Each row has a name. Each piece below is followed by the name of the row it came from, unless a question asks for something else. Each question is about the rows just above it. Some pieces are copies with a little noise.

.17; -.04; -.18; -.18; .18 -> B
.37; -.25; -.29; -.07; -.13 -> G
-.08; .11; .18; .13; .10 -> F
.38; -.75; -.26; .42; .00 -> J
-.01; .05; -.07; -.13; -.05 -> W
.64; .00; -.50; -.54; -.32 -> H
.85; -.31; -.58; -.24; -.31 -> D
Is .42; .00 printed in one of the named rows, side by side and in this order?  yes
Right after .17 comes  -.04

-.29; .02; .77; -.80; .67; -.26; -.19; .34; .75; -.69; -.29; -.72; -.69; -.76; .79; -.64; -.50 : R
.81; -.60; .03; .11; .59; .74; .61; -.56; -.32; .33; -.64; .52; -.73; .00; -.35; .70; -.39 : T
-.13; -.08; .61; -.63; .66; -.01; -.14; .08; .67; -.65; -.17; -.62; -.80; -.68; .67; -.59; -.65 : Y
-.85; .77; -.46; .19; -.75; -.67; -.81; .66; -.03; -.04; .69; -.28; .70; .49; .23; -.70; .55 : N
-.55; .65; -.65; .18; -.74; -.57; -.76; .69; -.02; -.10; .69; -.13; .57; .58; .05; -.59; .45 : L
-.38; .79; -.70; .76; -.65; -.62; -.72; .61; -.59; .63; .72; .16; .69; .73; -.37; -.32; .81 : E
q: -.55; .66; -.65; .18; -.74; -.58; -.76; .70; -.03; -.08; .69; -.13; .57; .60; .04; -.59; .44  L
Among the named rows, does one hold -.85; .77 next to each other, in this order?  yes
Is -.63; .66 printed in one of the named rows, side by side and in this order?  yes
Right after .02 comes  .77
What comes right after -.68 in the named rows?  .67
Is -.04; .70; -.28 printed in one of the named rows, side by side and in this order?  no

.06; -.40; -.48; -.15; .01; -.48; .46; -.13  M
-.13; .34; .51; .06; -.04; .58; -.42; .11  U
.31; -.37; -.66; .14; .09; -.89; -.09; -.04  Z
.02; .39; .41; .21; .02; .38; -.38; .14  P
.02; -.12; .41; .21; .02; .38; -.38; .14  C
.31; -.38; -.66; .14; .10; -.83; .38; .01  Q
.31; -.37; -.66; .14; .09; -.89; .53; -.04  S
Among the named rows, does one hold -.47; .46; -.13 next to each other, in this order?  no
q: .02; .39; .39; .21; .03; .38; -.38; .13  P
Is -.38; .38 printed in one of the named rows, side by side and in this order?  no
Among the named rows, does one hold -.37; -.67 next to each other, in this order?  no
The entry that follows -.15:  .01

-.75; -.12; .27; .05; .28; -.74  Sav
-.75; -.06; .22; .10; .24; -.76  namu
-.45; .36; .08; -.08; -.26; -.92  ril
-.74; .10; .26; .10; .23; -.77  buve
-.70; -.06; .30; .27; .24; .23  por
-.35; -.53; .14; -.75; -.13; -.86  vini
-.19; -.22; .15; .42; -.26; -.96  Tez
-.45; .35; .07; -.08; -.25; -.93  Rako
-.31; -.52; .13; -.29; -.14; -.86  tisa
-.72; -.05; .29; .24; .25; -.76  dum
-.17; -.21; .18; .46; -.29; -.95  Sor
Right after -.13 comes  -.86
Shift each entry of .10; .26; .10; .23 by -1 times .01:  .09; .25; .09; .22
What comes right after .07 in the named rows?  -.08
Right after -.05 comes  .29
Does one of the named rows hold -.06; .22; .10; .24 side by side, in this order?  yes

-.47; -.61; -.66; -.27; .82 = Riv
.55; .77; .86; -.62; -.12 = Kifaf
-.34; -.49; -.52; .63; .24 = sem
-.67; -.67; -.75; .81; .02 = fezaf
.36; .41; .46; -.27; .10 = Mos
-.53; -.27; -.29; .37; -.15 = Gizok
.28; -.13; -.13; .32; .50 = meke
.53; .64; .72; -.48; -.02 = bazo
.16; -.37; -.42; .59; .58 = zepit
What comes right after -.49 in the named rows?  -.52
Which value is in both Gizok and Riv?  -.27
Does one of the named rows hold -.66; -.61; -.47 side by side, in this order?  no
Shift each entry of -.49; -.52; .63 by +1 times .01:  -.48; -.51; .64
The entry that follows .81:  .02
Move every entry of .36; .41; .46; -.27 by +1 step of .01.  .37; .42; .47; -.26
q: .16; -.37; -.41; .60; .58  zepit

-.29; .25; -.11; -.34; .12; -.35 : faf
.49; .09; .00; .52; -.05; .26 : dalez
.62; .43; -.34; .44; -.41; .23 : vak
.13; .25; -.13; .00; -.05; -.10 : gesas
.97; .16; -.09; .91; -.31; .79 : sobuf
.16 with -1 step of .01 on every entry:  .15
-.05 with +1 step of .01 on every entry:  -.04
The one value in faf and vak:  -.34
Right after .12 comes  -.35
Does one of the named rows hold -.05; .52; .00 side by side, in this order?  no

